Below are the code and all the weights of a small trained network. Each question names an input and a class and asks about switching units off, where a switched-off unit gives its printed mean instead of its output.

import numpy as np


def w(rows, s, z=0):
    codes = np.array(rows[::2]) - 128.0
    scale = np.full(codes.shape[1], s)
    scale[-1] = z or s
    return codes * scale


def norm(h):
    return h / np.sqrt((h * h).mean(-1, keepdims=True) + 1e-5)


def f(y):
    return y / 2 * (1 + np.tanh(0.7978845608 * (y + 0.044715 * y**3)))


def log_softmax(a):
    a = a - a.max(-1, keepdims=True)
    return a - np.log(np.exp(a).sum(-1, keepdims=True))


def net(x, mask):
    res = np.array(x, float).reshape(1, 7) / 4 @ E
    u = 0
    for l in range(2):
        y = f(norm(res) @ A[l][:, :-1].T + A[l][:, -1])
        res = res + np.where(mask[u : u + 11], y, B[l][:, -1]) @ B[l][:, :-1]
        u += 11
    return log_softmax(norm(res)[-1] @ U[:, :-1].T + U[:, -1])


A, B = {}, {}
E = w([
[112,116,198,80],'x0',
[69,77,82,170],'x1',
[253,176,59,66],'x2',
[143,215,175,89],'x3',
[198,36,55,116],'x4',
[181,133,209,231],'x5',
[170,58,177,79],'x6',
],0.0054)
A[0] = w([
[149,140,137,226,129],'L0N0',
[118,138,66,105,157],'L0N1',
[161,139,150,243,117],'L0N2',
[114,254,122,109,148],'L0N3',
[118,50,173,59,255],'L0N4',
[67,148,65,111,93],'L0N5',
[45,140,113,147,185],'L0N6',
[154,83,103,178,181],'L0N7',
[115,121,52,109,135],'L0N8',
[111,60,189,170,171],'L0N9',
[71,122,162,74,202],'L0N10',
],0.014,0.0084)
B[0] = w([
[40,172,62,45,180],'L0N0',
[208,44,150,82,172],'L0N1',
[54,223,33,37,190],'L0N2',
[173,122,229,56,192],'L0N3',
[190,196,107,254,254],'L0N4',
[156,29,174,125,158],'L0N5',
[28,66,185,128,209],'L0N6',
[103,149,59,94,193],'L0N7',
[159,48,119,129,173],'L0N8',
[82,183,86,199,211],'L0N9',
[167,113,188,202,209],'L0N10',
],0.0094)
A[1] = w([
[70,177,59,104,2],'L1N0',
[109,62,148,84,37],'L1N1',
[174,167,126,93,139],'L1N2',
[161,61,99,116,99],'L1N3',
[148,92,254,101,60],'L1N4',
[66,32,207,132,66],'L1N5',
[121,162,116,140,18],'L1N6',
[154,159,219,225,96],'L1N7',
[176,64,166,86,62],'L1N8',
[105,116,162,139,91],'L1N9',
[76,69,201,100,101],'L1N10',
],0.0085,0.0037)
B[1] = w([
[54,240,88,134,176],'L1N0',
[131,83,185,174,120],'L1N1',
[120,201,110,126,154],'L1N2',
[248,117,85,168,158],'L1N3',
[77,143,161,133,197],'L1N4',
[46,16,127,181,190],'L1N5',
[120,123,149,183,104],'L1N6',
[73,236,207,72,254],'L1N7',
[90,148,94,198,164],'L1N8',
[72,119,126,128,125],'L1N9',
[74,3,208,70,169],'L1N10',
],0.0048,0.0035)
U = w([
[54,130,102,222,114],'0',
[102,7,149,135,126],'1',
[213,85,46,118,198],'2',
[49,180,52,63,222],'3',
[178,161,194,9,3],'4',
[57,144,225,103,27],'5',
[169,198,129,164,104],'6',
[166,183,188,177,126],'7',
],0.019,0.003)

Each question gives the input, the list of numbers given to net, and the class t.
The units are the neurons (one row each of A and B). Each row of codes is followed by its name. A weight is (code - 128) times the scale printed after its matrix; where a second scale follows, it is the last column's (A, B and U).
mask holds one flag per neuron, layer by layer. A switched-off neuron (its flag False) gives its mean, the last column of its row in B, instead of its output. The means were averaged over made-up inputs and are rounded, as every weight is.
A unit's drop is (log p(t) with every unit on - log p(t) with that unit switched off) / (log p(t) with every unit on - log p(t) with every unit switched off).
The circuit of an input: a set's keep is (log p(t) with only the set's units on - log p(t) with every unit switched off) / (log p(t) with every unit on - log p(t) with every unit switched off). Starting from the 12 units with the biggest drops (on a tie, the unit counted first), units are removed one at a time, each time the one whose removal leaves the highest keep (on an exact tie, the one counted first), for as long as the keep stays at least 0.8.
units of the circuit, in order: the units of the circuit, biggest drop first
most important unit: the unit with the biggest drop
k most important neurons: the k neurons with the biggest drops, biggest first
top k neurons in layer l: the k neurons of layer l with the biggest drops, biggest first
drop when u is switched off: that unit's drop, to one decimal
input [6,-7,4,5,6,-4,4], class 6: most important unit	L0N4
input [5,6,-6,-2,2,-5,-5], class 1: units of the circuit, in order	(L0N5; L0N2)
input [7,0,-6,2,-8,-5,7], class 7: top 2 neurons in layer 0	(L0N4; L0N10)
input [7,-8,-7,3,8,7,0], class 6: units of the circuit, in order	(L0N6; L0N4)
input [-2,6,8,6,-3,-8,7], class 4: 4 most important neurons	(L0N3; L0N9; L0N7; L1N5)
input [4,4,-4,6,0,0,8], class 0: top 3 neurons in layer 0	(L0N9; L0N3; L0N1)
input [7,1,2,8,8,7,5], class 6: units of the circuit, in order	(L0N6; L0N3)
input [3,-4,6,8,6,1,5], class 6: 2 most important neurons	(L0N4; L0N6)
input [2,0,7,-1,0,-2,-7], class 2: 3 most important neurons	(L0N6; L0N8; L0N1)
input [-1,-1,4,5,-6,4,4], class 4: top 2 neurons in layer 0	(L0N3; L0N4)
input [-6,-7,7,-3,-5,5,-8], class 3: 3 most important neurons	(L0N2; L0N0; L0N10)
input [-5,0,6,7,-7,5,1], class 4: 2 most important neurons	(L0N3; L0N4)
input [-8,1,5,7,-6,7,0], class 4: 2 most important neurons	(L0N3; L0N9)
input [7,4,-3,8,1,2,5], class 0: units of the circuit, in order	(L0N9)
input [-5,7,5,-5,-7,-3,5], class 2: top 2 neurons in layer 1	(L1N3; L1N7)
input [0,7,0,-5,7,5,8], class 0: drop when L0N1 is switched off	0.2
input [-8,-7,4,0,3,5,4], class 3: drop when L0N4 is switched off	0.1
input [4,4,1,4,5,-8,7], class 2: drop when L0N3 is switched off	0.1
